Below are the code and all the weights of a small trained network. Each question names an input and a class and asks about switching units off, where a switched-off unit gives its printed mean instead of its output.

import numpy as np


def w(rows, s, z=0):
    codes = np.array(rows[::2]) - 128.0
    scale = np.full(codes.shape[1], s)
    scale[-1] = z or s
    return codes * scale


def norm(h):
    return h / np.sqrt((h * h).mean(-1, keepdims=True) + 1e-5)


def f(y):
    return np.maximum(y, 0)


def log_softmax(a):
    a = a - a.max(-1, keepdims=True)
    return a - np.log(np.exp(a).sum(-1, keepdims=True))


def net(x, mask):
    res = np.array(x, float).reshape(1, 8) / 4 @ E
    u = 0
    for l in range(2):
        y = f(norm(res) @ A[l][:, :-1].T + A[l][:, -1])
        res = res + np.where(mask[u : u + 11], y, B[l][:, -1]) @ B[l][:, :-1]
        u += 11
    return log_softmax(norm(res)[-1] @ U[:, :-1].T + U[:, -1])


A, B = {}, {}
E = w([
[66,124,38,198,165,164,39,137,28,107,75,108],'x0',
[165,157,115,153,14,113,82,128,107,37,154,244],'x1',
[171,152,117,3,198,127,57,119,66,147,178,164],'x2',
[129,134,130,123,135,127,124,125,122,127,125,127],'x3',
[120,195,146,61,74,191,69,142,179,73,89,40],'x4',
[54,106,40,89,80,56,131,140,153,107,227,92],'x5',
[166,179,32,140,185,232,193,133,209,108,155,180],'x6',
[183,38,67,83,69,184,197,127,71,120,98,94],'x7',
],0.0036)
A[0] = w([
[111,144,142,62,111,172,53,85,206,89,84,66,48],'L0N0',
[139,161,55,125,173,195,167,166,193,121,130,188,2],'L0N1',
[127,160,56,133,163,189,162,176,180,127,146,173,10],'L0N2',
[156,152,152,77,65,161,80,92,173,63,84,97,69],'L0N3',
[107,133,21,206,152,155,43,164,56,115,93,95,22],'L0N4',
[26,209,213,183,173,88,53,105,196,119,181,164,62],'L0N5',
[69,118,138,64,253,107,186,126,155,193,87,28,20],'L0N6',
[49,119,22,58,115,59,95,135,142,115,215,104,73],'L0N7',
[32,89,32,112,72,57,137,133,194,96,224,89,80],'L0N8',
[159,19,109,188,194,45,168,83,103,189,159,234,56],'L0N9',
[62,169,160,160,163,128,87,124,163,135,175,156,35],'L0N10',
],0.0045,0.006)
B[0] = w([
[105,186,113,172,132,117,202,179,40,155,196,121,172],'L0N0',
[183,145,87,166,175,148,125,17,167,50,173,79,160],'L0N1',
[164,138,103,142,163,146,133,33,161,60,156,84,156],'L0N2',
[96,166,102,175,163,115,178,153,81,167,180,127,178],'L0N3',
[3,119,115,78,166,147,135,81,137,80,70,171,194],'L0N4',
[192,124,35,122,149,71,143,162,147,150,54,104,212],'L0N5',
[118,64,95,196,116,178,55,133,183,206,195,119,208],'L0N6',
[182,147,207,149,158,198,123,110,90,148,62,168,215],'L0N7',
[189,151,203,164,179,194,136,126,107,144,43,146,252],'L0N8',
[93,252,118,126,125,162,174,195,71,117,172,60,216],'L0N9',
[169,145,81,104,129,78,138,156,139,123,80,120,145],'L0N10',
],0.0059,0.0034)
A[1] = w([
[104,90,224,132,86,28,74,171,50,167,80,86,92],'L1N0',
[144,151,100,122,20,90,70,125,107,30,167,228,46],'L1N1',
[163,147,94,7,250,163,31,106,68,163,205,167,75],'L1N2',
[146,120,174,77,97,102,163,124,181,140,191,148,17],'L1N3',
[161,47,64,91,73,196,176,122,70,123,110,92,57],'L1N4',
[80,65,195,98,76,28,69,128,81,149,144,88,2],'L1N5',
[214,130,215,65,94,78,226,149,248,172,201,135,104],'L1N6',
[178,22,94,62,61,172,182,126,74,107,133,105,45],'L1N7',
[72,119,108,254,132,148,196,136,181,113,61,94,84],'L1N8',
[173,195,131,163,97,134,120,142,109,60,91,212,110],'L1N9',
[111,207,124,81,65,192,71,172,165,97,106,38,126],'L1N10',
],0.0055,0.0037)
B[1] = w([
[171,158,76,116,166,202,170,91,189,79,163,159,218],'L1N0',
[85,68,128,139,159,154,130,124,185,218,161,40,175],'L1N1',
[128,90,169,134,3,86,155,137,155,82,120,126,237],'L1N2',
[91,102,109,135,113,150,110,118,108,103,102,137,140],'L1N3',
[141,182,142,149,178,50,86,141,176,155,118,152,174],'L1N4',
[159,145,69,138,128,190,165,83,187,79,179,138,160],'L1N5',
[52,111,79,143,147,142,62,115,48,92,73,143,212],'L1N6',
[135,182,118,150,177,66,80,152,174,149,102,131,159],'L1N7',
[159,104,175,31,40,94,98,129,117,102,168,150,255],'L1N8',
[116,80,153,103,168,146,131,130,133,202,134,52,222],'L1N9',
[124,122,121,178,171,84,187,130,73,160,184,191,189],'L1N10',
],0.0075,0.0056)
U = w([
[182,148,68,134,159,191,155,53,192,57,186,131,132],'0',
[90,45,127,145,133,156,100,138,171,236,170,70,142],'1',
[18,104,87,112,141,135,82,108,62,73,62,169,117],'2',
[117,209,130,145,124,102,206,186,37,144,201,129,116],'3',
[187,173,85,127,167,2,84,165,187,154,72,137,65],'4',
[143,88,165,97,17,86,134,139,155,76,143,136,252],'5',
[195,135,218,127,153,192,128,121,99,148,61,155,64],'6',
],0.0099,0.0019)

Each question gives the input, the list of numbers given to net, and the class t.
The units are the neurons (one row each of A and B). Each row of codes is followed by its name. A weight is (code - 128) times the scale printed after its matrix; where a second scale follows, it is the last column's (A, B and U).
mask holds one flag per neuron, layer by layer. A switched-off neuron (its flag False) gives its mean, the last column of its row in B, instead of its output. The means were averaged over made-up inputs and are rounded, as every weight is.
A unit's drop is (log p(t) with every unit on - log p(t) with that unit switched off) / (log p(t) with every unit on - log p(t) with every unit switched off).
The circuit of an input: a set's keep is (log p(t) with only the set's units on - log p(t) with every unit switched off) / (log p(t) with every unit on - log p(t) with every unit switched off). Starting from the 12 units with the biggest drops (on a tie, the unit counted first), units are removed one at a time, each time the one whose removal leaves the highest keep (on an exact tie, the one counted first), for as long as the keep stays at least 0.8.
units of the circuit, in order: the units of the circuit, biggest drop first
unit that matters most: the unit with the biggest drop
top k neurons: the k neurons with the biggest drops, biggest first
top k neurons in layer l: the k neurons of layer l with the biggest drops, biggest first
input [8,-4,-5,-1,-7,8,-8,2], class 0: units of the circuit, in order	(L1N0 L1N5)
input [-7,-6,-6,-3,2,2,-5,-7], class 2: top neuron in layer 1	(L1N6)
input [-8,-4,-4,4,-7,-4,-6,5], class 2: top 2 neurons	(L1N6 L0N8)
input [-4,-4,4,-8,-6,0,-5,-8], class 4: top 2 neurons	(L0N5 L1N10)
input [1,2,-4,-8,6,-6,3,5], class 3: units of the circuit, in order	(L1N10 L0N3 L0N8)
input [1,6,-3,1,-7,4,-7,8], class 4: top 2 neurons	(L1N7 L1N4)
input [6,-8,8,5,7,-8,0,-3], class 1: units of the circuit, in order	(L0N6 L0N8)
input [-4,-7,1,5,6,1,6,-4], class 1: top 3 neurons in layer 1	(L1N0 L1N5 L1N6)
input [7,2,-5,8,8,2,0,1], class 3: top 4 neurons	(L1N10 L0N0 L1N6 L0N3)
input [4,2,7,-6,0,0,0,7], class 4: top 3 neurons in layer 1	(L1N7 L1N4 L1N8)
input [-3,-2,-4,8,-5,0,4,-1], class 3: top 2 neurons in layer 1	(L1N0 L1N2)
input [-2,5,-5,-8,-6,2,-5,-5], class 3: top 2 neurons	(L0N9 L1N2)
input [7,-1,1,-2,0,-7,-2,-3], class 2: top 3 neurons	(L0N4 L0N8 L0N7)
input [2,7,-6,8,6,6,-4,3], class 1: top 3 neurons	(L1N1 L1N9 L0N9)
input [-6,-2,-3,7,-6,6,-3,-4], class 2: units of the circuit, in order	(L1N6)
input [3,3,-5,5,7,-3,4,3], class 3: top 2 neurons in layer 1	(L1N10 L1N2)
input [-3,0,4,-6,-8,6,7,-3], class 3: top 3 neurons in layer 1	(L1N0 L1N5 L1N2)
input [4,1,-1,-1,-1,-5,-7,7], class 0: top 2 neurons	(L1N0 L1N5)
input [-3,5,8,-5,-3,-6,-4,1], class 5: top 2 neurons in layer 0	(L0N8 L0N7)
input [4,-3,2,-1,-3,0,2,8], class 4: unit that matters most	L1N4
input [2,8,7,4,0,6,5,-8], class 1: top 2 neurons in layer 1	(L1N1 L1N9)
input [7,-5,1,-4,5,6,-6,8], class 4: units of the circuit, in order	(L1N4 L1N7)
input [-3,-5,1,-4,-8,-5,-2,2], class 3: top 2 neurons in layer 1	(L1N9 L1N1)
